K_211: [ 73 123 110  90 128 132 139 130 103 156]
K_564: [ 88 147  51  61 131 131  87 176  99 112]
K_760: [142 138 126 134 165 157 160  81 164 148]
K_960: [125 149 126 139 117 126  81 146 166 127]
K_994: [101 120 113 136 104 118 133 172 112  81]
K_583: [132 123 128  90 128 132 132 132 139 165]
K_201: [120 123 122  88 148  51  61 131 131 146]
K_219: [108 129 160 191 147 116  50 134 118 154]
K_232: [ 97 131 107 181  75 149  74 135 122  93]
chg K_219: [108 129 160 191 147 116  50 135 118 154]
8, [134]
howmany K_583: [132]
4
gone K_232: [107  93  75 181 135 122 149  97 131]
[74]
find: [ 88 148  51  61 131 131]
K_201
gone K_994: [104 101 136 120 133 172  81 113 118]
[112]

K_669: [ 73 221 202  98]
K_67: [70 46 58 58]
K_758: [76 53 71 75]
K_439: [128 106 167 201]
K_912: [ 96 189 220  67]
K_249: [209  64 117 138]
K_339: [ 45  45 192 192]
K_948: [ 66 215  94  90]
K_283: [123 175 207  80]
howmany K_67: [58]
2
gone K_948: [215  90  66]
[94]
howmany K_339: [45]
2
find: [71 75]
K_758
chg K_283: [123 175 208  80]
3, [207]
gone K_758: [71 76 53]
[75]

K_26: [164 153 162 195 163]
K_202: [176 167 180 195 105]
K_890: [ 69 102 125  82  94]
K_403: [151 135 134 215 134]
K_789: [164 153 162 215 145]
K_213: [127 126  79 126  79]
chg K_403: [151 135 135 215 134]
3, [134]
gone K_26: [162 195 163 153]
[164]
howmany K_403: [134]
2
howmany K_213: [127]
1

K_985: [147 110 169 118 110 157 110 179 169  48]
K_391: [104 118 112 148 199  92 148 109 178  68]
K_618: [147 144 169 148 169 157 157  92 147 147]
howmany K_391: [199]
1
howmany K_618: [157]
2
howmany K_618: [147]
3
howmany K_985: [110]
3

K_700: [ 97 131  99 115 110 116 165 142 116 120 122  73 117 145 126 119 126 152
 123 215  90 136 146 144 136 151 123  70 151 110 153  81 120 143 146 145
 110 125 128 121 122 118 108 121  81 105 106 123 121 146 136 126]
K_503: [154 127  98  86 147 111 147 146 118 170 114 132 141 118 174 140 105 120
 135 105 111  87 135 105 144 148 141 103  71 150 154 121 177 105 132 111
 118 104  97 180 152 144 170 117 105 147 136 161 143 101 105 111]
K_236: [ 97 136  94 142  96 126 117 110  95 109 141 108 127 169 103 112 122 147
 111 200  97 158 164 123 132 134 127  90 150 128 135 122 113 125 113 148
 125 113 140 105 102 116  72 125 110  68 118  93 127 168 144 134]
K_705: [ 97 136  94 142  96 126 117 133  95 109 141 108 127 169 103 112 122 147
 111 200  97 158 164 123 132 134 127  90 150 128 135 122 113 125 107 100
 134 100  94 181 151 140 149 122 144 138 154 162 138  95 114 122]
K_537: [ 97 131  99 115 110 116 165 142 116 120 122  73 117 145 126 119 126 152
 115 215  90 136 146 144 136 151 123  70 151 110 153  81 120 143 146 145
 110 125 128 121 122 118 108 121  81 105 106 123 111 146 136 126]
K_224: [126 138  89 141 112 155  74 126  89 127 146 158 146 173 118 118 126 129
 120 130 119 147 166 112 132 125 139 121 105 161 127 172 140  93  82 136
 140  96 132 121 106 129  89 125 130  62 137  96 154 162 132 125]
K_126: [151 131  90 116 134 171  90 134  98 156 137 171 150 149 148 129 134 115
 130  89 129 117 154 117 138 131 147 124  70 171 137 171 169  84  90 120
 137  89 109 159 129 141 129 122 139  98 146 130 159 129 117 120]
K_9: [105 147 136 161 142 155  74 126  89 127 146 158 146 173 118 118 126 129
 120 130 119 147 166 112 132 125 139 121 105 161 127 172 140  93  82 136
 140  94 132 123 107 127  86 125 139  62 141  99 151 158 135 131]
howmany K_700: [117]
1
find: [105 147 136 161 143]
K_503
howmany K_503: [111]
4
gone K_705: [141 169 122 127 126 136 134 181 200 140 162 100 123 147 122 144 113 125
 138 151 100  97  95 114 107  94 164 122  90 128  97 127  95 142 135 150
 112 134 109 122 111  94 158 133  96 149 108 154 103 138 132]
[117]
gone K_9: [118  94 140 140 132  74 107 147 119  82 118 172 129  99 121 136 130 132
 112 125 126 127 142 161 136 147  89 161  93 173 125  86 139 105 127 146
 127 139 105 155  62 131 158 123 158 151 135 126 146 120 141]
[166]

K_674: [146 148 142 132 143 152 151 121 198 166 134  89 138 115  98 124 135 101
 166 197 202 149 150 149]
K_349: [179 157 171 128 107  93 108 127 138 115 138 165 104  90 131  91 149 146
 117 129 157  98 107 108]
K_84: [179 157 171 132 154 158 156  83 112 146 206  82 164 185  74 137 155 110
 140 105  87  73 182 156]
find: [179 157 171 132 154 158 156  83 112 146 206  82 164 185  74 137 155 110
 140 105  87  73 182 156]
K_84
gone K_84: [164 158  83 179 112  73 157 137 185 140 156  87 182 156 132 146 171 110
  82 206 105 154 155]
[74]
gone K_674: [198 142 197 121 148 202 143 166 124 150 166 134 146 151 138 115  89 101
  98 149 149 132 152]
[135]
chg K_84: [179 157 171 132 154 158 156  83 112 146 206  82 164 185  74 137 155 110
 140 105  88  73 182 156]
21, [87]
find: [158 156  83 112]
K_84
chg K_349: [179 157 171 128 107  93 108 128 138 115 138 165 104  90 131  91 149 146
 117 129 157  98 107 108]
8, [127]

K_590: [111 171 182 144  74  95 144 132 114 181 100 206 141 130  85 144 135  42
  67  96  97 115  87 133 100  75  88 176]
K_445: [149 139 180 138  54 111 167 140  89 143 145 186 173 121  75 139 100  28
  95 101  66  76 124 180  75  31  84 150]
K_331: [161 137 182 144  42 106 178 142  78 114 126 174 159 121  84 144 116  42
  94 129  59  68 137 164  69  35  82 147]
chg K_590: [111 171 182 144  74  95 144 132 114 181 100 206 141 130  85 143 135  42
  67  96  97 115  87 133 100  75  88 176]
16, [144]
chg K_331: [161 137 182 144  42 106 178 142  78 114 126 174 159 122  84 144 116  42
  94 129  59  68 137 164  69  35  82 147]
14, [121]

K_261: [ 99 163  99  96 109]
K_317: [186 168 145 158 151]
K_937: [155  66 170 104 183]
K_939: [ 71 121  98  98  96]
K_63: [223  52 157 126 137]
K_832: [121  98 197  96 196]
chg K_261: [ 99 162  99  96 109]
2, [163]
gone K_832: [ 98 121 197  96]
[196]
find: [121  98  98  96]
K_939

K_512: [145 196 160 127  78 169 167 157 192 138 131 140 117 128 160  66 182 165
  78 160 186]
K_171: [145 196 160 127  78 169 167 157 192 138 131 140 117 128 160  66 182 165
 182 128 191]
K_882: [140 191 140 129  93 136 122 160 157 199 100 143 158  32 193  47 179 177
 119 124 195]
find: [145 196 160 127  78 169 167 157 192 138 131 140 117 128 160  66 182 165
  78 160 186]
K_512
gone K_171: [145 117 196  78  66 165 160 131 138 167 182 128 182 140 191 160 127 157
 128 169]
[192]
howmany K_171: [182]
2

K_847: [101 219  93 126]
K_715: [130  95 161 117]
K_175: [139 127 127 182]
K_695: [118 160 117  97]
gone K_847: [101 126  93]
[219]
chg K_695: [118 159 117  97]
2, [160]
howmany K_175: [127]
2
gone K_695: [160 118  97]
[117]
gone K_847: [126 101 219]
[93]
chg K_695: [118 160 116  97]
3, [117]

K_978: [213 220  98 117 157  79]
K_690: [114  39 117 175 176 116]
K_182: [218 131  83 159  86  28]
gone K_690: [116  39 176 114 117]
[175]
find: [157  79]
K_978

